x =
3,-10,-9,-16,-12,-6,10,-23,-2,2,8,5,-4,12,1,3
19,-12,-1,-5,4,-5,15,-17,-5,1,9,1,-10,12,13,2
3,-6,-27,-17,-22,-7,11,-28,-1,-4,18,1,-5,14,-7,-7
8,-5,2,-11,3,2,8,-12,-4,1,2,7,-5,6,11,4
3,-3,-6,-6,-2,7,9,-14,3,4,9,-4,0,7,6,-7
-5,0,-5,1,-9,1,11,-8,-2,6,-3,-9,-4,6,3,-6
24,-1,-8,-10,5,0,17,-18,-9,-10,18,9,-13,16,12,6
Find the 2nd largest entry.
19
Find the fourth entry, reading row by row.
-16
The last entry, reading row by row is 6
Find the 2nd entry from the end, reading row by row.
12
Find the fifth entry, reading row by row.
-12
Find the entry just right of the smallest entry.
-1
The bottom-left entry -> 24
The entry directly below 14 -> 6
The 3rd entry from the end, reading row by row -> 16
Find the 1st entry in reading order.
3
Find the third smallest entry.
-23
The 4th-last entry, reading row by row: -13
Find the entry just left of the smallest entry.
11
The entry directly above the largest entry is -5
Find the entry directly above the smallest entry.
-17
The 1st entry on the diagonal from the top-right corner is 3
The first entry of the smallest entry's row is 3
Find the entry just right of -22.
-7
The second entry in reading order -> -10
The 2nd entry on the main diagonal is -12
The last entry of the smallest entry's row: -7
The entry just right of the largest entry: -1

B = [  9 -33  -8 -28  28 -32 -22  -4  21 -33   4 -30]
The 3rd entry from the right -> -33
The 2nd entry from the right is 4
Report the entry just right of -22.
Answer: -4
Report the first entry.
Answer: 9
Report the fourth entry.
Answer: -28

Read these off the row that follows.
1) Read off the entry just left of -218.
2) Read off the first entry from the right.
3) Read off the 2nd entry from the left.
4) Read off the entry just right of 237.
[-141 -218 -612 -551  504   68  237  662  203]
1) -141
2) 203
3) -218
4) 662

X =
[[0, 12, 2, 7],
 [-18, 13, 1, 3],
 [18, 15, -6, 5],
 [1, 16, -11, 34],
 [10, -12, 7, 0],
 [-7, -9, 12, 21],
 [4, 18, -8, -5],
 [-13, -5, -3, 9],
 [-3, 5, -8, -10]]
The 3rd entry on the diagonal from the top-right corner?
Answer: 15
The 2nd entry, reading row by row?
Answer: 12
The fourth entry, reading row by row is 7
The first entry in the row that holds the largest entry is 1
The entry in the bottom-left corner?
Answer: -3
The entry just left of -10?
Answer: -8
The top-left entry -> 0
The smallest entry in the first column -> -18
The 5th entry from the end, reading row by row?
Answer: 9
The last entry, reading row by row is -10
The entry just right of the smallest entry?
Answer: 13
The entry just right of -11 -> 34
The entry directly below 34?
Answer: 0
The entry just right of -13 -> -5
The entry directly below the smallest entry -> 18
The entry directly above 34: 5
The second largest entry?
Answer: 21
The largest entry in the last row: 5
The entry directly below 15?
Answer: 16

Read these off the table that follows.
1) The fifth entry, reading row by row?
2) The entry in the bottom-right corner?
3) The smallest entry in the last row?
4) The entry in the top-left corner?
5) The second entry, reading row by row?
6) The bottom-left entry?
7) The top-right entry?
[[1 8 2 1 8 8 0 1 1]
 [1 8 2 1 8 8 0 1 1]
 [4 0 4 4 0 0 4 5 4]
 [3 2 2 2 3 3 5 2 2]
 [4 2 2 2 2 2 3 2 2]
 [3 4 0 0 4 4 4 4 1]
 [3 3 3 3 3 2 1 5 3]
 [1 2 1 1 2 2 1 7 2]
 [2 8 1 1 8 8 0 1 1]]
1) 8
2) 1
3) 0
4) 1
5) 8
6) 2
7) 1

[[ 10   8 -11   2  -9  -3   2   0   8 -11 -10   0   6]
 [  3 -13  -7 -12 -20   5   7  -2  -4  -4  -2  16  12]
 [ 30 -18  14  -2  11 -35  14   0   2   0  21 -11  24]
 [ 17  -9  -6   8  -9   9   7   4  11  -9  -7   5  -3]
 [  5  -1   1  19  -6  -2  -2 -12   3   3 -10   9   8]
 [ 17  -9  -6   7  -9   8   7   4  11 -10  -8   5  -3]
 [  8  -2  -2  -7   0   8   7 -10   9 -10  -3  13   4]
 [  8   1  -1  21  -9  -3  -2 -12   5   1 -13   9   9]]
Indices start at 0.
The entry in the top-right corner: 6
The entry just left of the smallest entry -> 11
The top-left entry: 10
The entry at row 1, column 0 is 3
Find the top entry of the column that holds the smallest entry.
A: -3
The entry just right of 30: -18
The entry in the bottom-left corner is 8
The entry in row 1 and column 2: -7
The entry in the bottom-right corner -> 9
The entry directly above the smallest entry -> 5
Find the entry at row 0, column 1.
A: 8
The entry at row 2, column 0: 30
The entry in row 0 and column 2: -11
The entry just right of the smallest entry -> 14
Find the entry at row 2, column 2.
A: 14
Find the entry directly below the smallest entry.
A: 9
The entry at row 1, column 1 is -13
The minimum: -35

[[-13 -23 -15  33 -11 -14 -29  -1]
 [ -6 -23 -11 -32   4  28  23  -5]
 [ -7 -17   7 -27 -10 -11   8 -13]
 [-14   1 -34   8  25   2 -27 -20]
 [ -9 -20  26  20 -33 -26   6 -11]]
Rows and columns are numbered from 0.
Find the entry just right of the largest entry.
-11
The entry in row 0 and column 2 is -15
Find the entry at row 2, column 0.
-7
The entry just left of -15 -> -23
Find the bottom-right entry.
-11
Find the entry in row 2 and column 2.
7
The bottom-left entry is -9
Find the entry just right of 25.
2
The entry just right of 7 -> -27
Find the top-right entry.
-1
Find the entry just left of 26.
-20
The entry at row 0, column 0: -13
The entry directly below the smallest entry -> 26
Find the entry just right of the smallest entry.
8
Find the entry directly below the largest entry.
-32
Find the entry at row 1, column 1.
-23

Read these off the array that follows.
1) Find the first entry in reading order.
2) Find the entry just left of -0.052.
3) Find the fourth entry in reading order.
4) Find the entry just left of -0.106.
5) Find the entry just left of -0.028.
6) Find the entry just left of the smallest entry.
((-0.165, 0.201, -0.015, -0.133, -0.167, 0.062, -0.062, -0.190, 0.008, 0.022), (-0.072, 0.091, -0.127, -0.076, 0.120, 0.049, 0.159, -0.106, -0.225, 0.163), (-0.016, 0.019, -0.030, 0.222, -0.004, -0.075, -0.028, -0.017, -0.030, -0.026), (0.128, -0.142, -0.073, 0.083, 0.140, -0.115, 0.032, 0.096, 0.046, -0.113), (-0.007, -0.006, -0.175, 0.030, 0.205, -0.017, -0.027, -0.034, -0.012, -0.010), (-0.060, 0.035, 0.112, 0.124, -0.262, -0.052, -0.210, -0.032, 0.158, -0.138))
1) -0.165
2) -0.262
3) -0.133
4) 0.159
5) -0.075
6) 0.124

Questions about the array below. Rows and columns are numbered from 0.
1) Give the top-left entry.
2) Give the entry in row 0 and column 2.
3) Give the bottom entry of the column that holds the smallest entry.
4) Give the entry in row 2 and column 0.
5) Give the entry just right of the largest entry.
6) Give the entry directly above the largest entry.
7) Give the entry directly above the smallest entry.
8) Give the top-right entry.
[[71 58 52 58 64 64 64 71 61 56 64 59 52 64 41]
 [75 53 66 67 70 59 54 60 62 63 57 61 71 59 46]
 [70 57 72 61 56 43 68 56 55 53 60 61 44 64 59]
 [56 65 54 48 41 53 56 20 48 67 58 59 52 58 50]
 [51 58 64 55 66 91 69 75 66 59 62 61 51 47 82]
 [35 57 42 56 83 44 38 66 61 61 57 63 81 66 65]]
1) 71
2) 52
3) 66
4) 70
5) 69
6) 53
7) 56
8) 41
